-0.80,-0.64,0.84,-1.05,-0.76,-0.73,2.14,0.44,0.38,-1.97,-1.42,-0.39,0.20,-0.51,0.10,0.75,-0.35,0.90,0.31,0.61,-0.34,-0.58,-0.48,-0.55,-0.13,-0.91,0.39,-0.46,-0.79,1.23,-0.45,0.01,1.38,-4.24,0.04,-0.17,0.05,-0.59,0.98,0.97,1.32,-0.10,-0.92,0.01,-0.84,0.34,0.44,0.37,0.20,0.64,0.52,-0.90,-0.44,2.27,-0.66,0.55,-0.38,1.08,-0.61,-0.88,0.93,0.13,-0.50,0.37,-0.19,0.76,-0.11,-1.63 => (52)
-0.01,0.06,0.09,-1.11,0.78,0.69,3.46,-0.95,-0.38,-2.91,-0.81,-1.15,-0.37,0.55,-0.71,0.64,0.01,-0.01,0.86,-0.08,-0.18,0.46,-0.22,-0.79,0.49,-2.91,-0.25,-0.27,0.02,1.11,-0.25,-0.32,1.15,-6.21,0.19,-0.34,-0.02,-0.24,-0.05,0.57,0.63,-1.00,0.01,0.15,-1.27,-0.15,0.35,0.15,-1.75,0.98,0.51,-0.11,-0.98,0.17,-0.42,1.27,-0.52,3.08,-0.40,-0.25,0.83,0.48,-0.94,0.53,0.39,1.51,1.23,-1.64 => (47)
-0.29,0.38,0.08,-0.38,-1.04,-0.99,-1.56,0.68,0.67,0.66,-1.00,0.89,0.10,-0.45,-0.46,1.07,-0.17,0.37,-0.06,-0.06,-1.02,0.07,-0.14,0.05,-0.38,-0.10,-0.14,-0.47,-0.45,1.40,-0.13,0.37,0.72,-2.67,0.56,-0.73,0.47,-0.47,0.04,0.54,0.33,-0.07,0.05,0.40,-0.18,0.63,0.29,-0.06,0.17,0.33,0.31,-0.18,-0.51,1.47,-0.14,0.68,-0.41,0.53,0.57,-0.46,0.18,0.27,-0.48,-0.38,-0.29,0.52,-1.13,-0.98 => (47)
-0.18,-0.79,0.31,-0.90,-2.23,-0.49,2.50,-1.14,0.53,-4.69,-0.97,-0.91,0.04,-0.95,-0.51,1.09,-0.24,2.14,-0.36,0.43,-0.54,-0.56,-0.97,0.08,-0.27,-0.15,0.79,-0.06,-1.22,0.88,-0.60,0.69,1.32,-3.43,-0.35,-0.30,-0.42,-0.46,-0.16,0.88,2.07,0.18,-0.76,-0.17,0.09,0.48,0.33,0.49,-0.24,0.35,-0.05,-0.50,-0.14,1.44,-0.89,1.38,-0.55,0.58,0.19,-0.34,1.16,0.69,-0.35,0.58,-0.11,0.28,-0.87,-2.24 => (44)
-0.37,-0.46,0.41,-1.34,-1.58,-0.18,2.22,-1.12,0.70,-2.87,-0.61,-0.41,0.01,-0.82,0.06,1.10,-0.44,1.36,-0.29,0.03,-0.12,-0.61,-1.12,-0.11,-0.12,-0.32,0.84,0.07,-0.77,0.87,-0.35,-0.02,1.17,-3.45,-0.32,0.07,-1.48,-0.44,0.61,0.63,1.58,0.62,-0.53,0.10,0.57,0.46,0.37,0.74,-0.56,-0.18,-0.05,0.05,-0.73,1.27,-0.69,0.58,-0.56,1.31,-0.52,0.06,0.45,0.66,0.18,0.12,-0.36,0.32,-0.18,-1.98 => (52)
-0.16,0.14,-0.08,-1.08,2.05,0.07,-1.25,1.61,-0.96,1.34,-1.15,0.40,-0.20,0.42,-0.14,0.59,0.04,-1.19,1.02,-0.11,0.02,0.77,1.20,0.09,0.26,-3.19,-0.54,-0.12,0.51,0.77,-0.44,-0.24,0.18,-4.35,4.58,-0.25,0.98,0.01,0.48,0.60,-0.80,-1.42,0.75,-0.04,-2.43,-0.61,-0.20,-0.77,0.09,0.77,1.06,-0.24,-0.39,0.54,0.05,-0.36,0.31,1.76,-0.29,-0.28,-0.24,-0.87,-0.41,-0.23,-0.03,1.57,0.02,-0.15 => (46)
0.37,0.10,0.21,-0.74,1.75,1.38,4.49,-1.55,-0.33,-3.53,0.02,-2.28,-0.67,0.53,0.01,0.01,0.61,0.27,1.18,-0.36,0.19,0.58,-0.64,0.17,-0.22,-4.33,-0.15,-0.21,0.05,-0.43,-0.20,-0.51,1.30,-4.51,-0.04,-0.11,-0.01,0.64,0.57,0.20,-0.47,-0.07,1.04,-0.59,-0.35,-0.10,0.55,0.47,-2.19,0.78,0.25,2.26,-0.94,-1.07,0.21,-0.26,-0.43,3.25,0.19,-0.87,0.60,0.24,-0.22,0.88,-0.18,1.44,2.66,-1.00 => (46)
-0.68,0.06,-0.15,0.07,0.20,-2.18,-5.13,2.81,-0.14,3.18,-2.61,1.65,0.28,-0.22,-0.88,0.11,-0.39,-1.07,0.20,0.57,-0.25,0.37,1.23,0.19,0.24,0.99,0.40,-0.26,0.20,1.12,-0.29,0.38,0.78,-1.13,1.28,0.03,1.06,-0.80,0.30,0.98,0.34,-0.64,-0.11,0.06,-2.42,-0.30,0.16,-0.37,2.70,0.42,0.68,-0.43,0.21,2.17,0.27,0.14,0.16,-1.20,-0.26,-0.34,-0.23,-0.06,-0.02,-0.05,-0.45,0.57,-2.09,0.19 => (47)
-0.41,-0.02,0.23,-0.83,-0.73,-0.77,0.90,0.40,0.45,-2.18,-1.90,-0.98,-0.44,0.24,-0.38,0.74,-0.10,0.30,1.08,-0.01,0.19,0.47,-0.18,-1.16,-0.24,-2.18,0.06,-0.64,-0.38,2.54,-0.31,1.23,1.64,-6.21,0.77,-0.16,-0.05,-0.39,0.57,0.79,1.11,-0.52,-0.39,0.15,-1.68,1.05,1.42,0.09,-0.17,1.08,0.45,-0.46,-1.09,1.80,-0.88,0.02,0.00,2.36,-0.82,-0.44,1.02,0.45,-0.76,0.04,-0.05,1.73,-0.09,-2.34 => (44)
-0.31,0.61,0.09,-0.79,2.97,-0.55,-3.20,2.68,-0.28,3.99,-0.65,1.04,-0.31,0.86,-0.07,0.07,-0.09,-2.21,1.29,-0.22,0.30,1.15,1.41,0.07,-0.62,-1.58,-0.07,-0.32,0.66,0.61,-0.38,-0.42,-0.39,-2.44,1.61,0.13,1.38,-0.08,0.16,0.79,-1.14,-1.80,0.34,-0.17,-2.85,-0.60,-0.21,-0.65,1.09,0.69,0.92,-0.61,-0.11,-0.02,0.87,-0.50,-0.08,0.90,-0.04,-0.13,-0.89,-1.17,-0.26,-0.51,-0.09,1.40,-0.06,1.19 => (53)
0.40,-0.23,0.15,-0.98,1.52,1.24,6.10,-2.77,-0.06,-3.91,0.99,-2.59,-1.17,1.30,-0.66,0.98,-0.14,0.70,1.97,-0.70,1.51,0.68,-1.24,-0.20,-0.43,-4.69,-0.54,-0.55,-0.08,1.61,-0.31,-0.92,0.88,-6.21,0.13,-0.33,0.05,1.16,0.64,0.26,0.40,-0.54,0.73,-0.14,-0.04,0.32,0.30,0.22,-3.50,0.15,1.40,-0.53,-1.91,-1.57,-0.25,0.13,-0.12,4.41,-0.89,0.22,0.38,-0.46,-1.00,0.83,0.07,2.54,3.51,-2.08 => (53)
1.38,0.08,0.24,-0.38,1.93,2.52,6.01,-3.44,-0.46,-2.08,1.67,-2.06,-0.99,1.09,-0.84,0.39,-0.35,0.31,0.62,-1.69,0.90,-0.29,-1.72,-0.04,-0.18,-3.45,-1.13,-0.04,0.02,0.79,1.16,-0.63,-0.04,-4.03,0.17,-0.25,-0.40,1.22,0.00,-0.59,-0.41,-0.17,0.94,0.17,1.22,0.85,0.27,0.24,-3.88,0.18,0.26,0.11,-0.75,-3.00,0.09,-0.34,-0.54,4.41,-0.05,0.50,-0.14,-0.30,-1.00,0.18,0.04,1.03,3.40,-0.85 => (53)
0.08,-0.29,0.04,-0.09,0.06,1.34,4.05,-1.62,-0.79,-5.04,0.91,-0.86,-0.15,-0.64,0.21,-0.52,0.62,1.82,-0.04,0.41,-0.01,-0.92,-0.41,-0.16,0.40,-1.36,0.60,0.18,-0.04,-1.25,0.76,-0.39,-0.10,-0.13,-1.28,0.09,-1.73,-0.14,-0.48,-0.30,0.15,0.40,0.20,-0.15,0.54,0.14,0.13,0.39,-1.12,0.09,-0.42,0.47,-0.02,-1.10,-0.06,-0.50,0.02,0.53,0.05,0.08,0.90,0.84,0.02,0.72,0.24,-0.33,1.54,-1.32 => (61)
-0.73,-0.15,-0.21,0.16,0.07,-1.58,-3.28,2.60,0.05,0.66,-2.10,0.10,0.23,-0.56,-0.39,-0.48,-0.16,-0.15,0.42,0.66,-0.17,-0.33,1.31,0.10,0.07,0.33,0.59,-0.51,0.28,0.67,-0.36,0.51,0.47,-1.59,0.35,0.13,0.51,-1.00,0.60,0.83,0.59,-0.85,-0.74,-0.42,-2.26,-0.04,-0.10,-0.07,1.85,0.14,0.43,-0.35,-0.54,2.02,0.02,0.34,0.23,-0.46,-0.24,-0.03,0.55,-0.13,-0.03,-0.09,-0.04,0.46,-1.35,-0.39 => (52)
-0.18,0.05,0.28,-1.42,-2.10,-0.20,3.65,-1.36,0.91,-4.53,-1.24,-0.66,-0.05,-0.75,-0.89,0.55,-0.75,2.29,-0.09,0.41,-0.29,-0.33,-1.40,0.20,-0.46,-0.99,0.19,-1.44,-0.57,1.32,-0.38,-0.20,1.73,-5.29,-0.13,-0.14,-0.78,-0.61,0.17,1.16,2.72,0.51,-0.64,0.45,0.52,1.09,0.78,1.31,-1.17,0.36,0.05,0.20,-1.05,1.82,-2.71,0.70,-0.42,2.19,-0.46,0.02,1.19,0.76,-0.73,0.38,0.12,0.91,-0.34,-2.57 => (50)
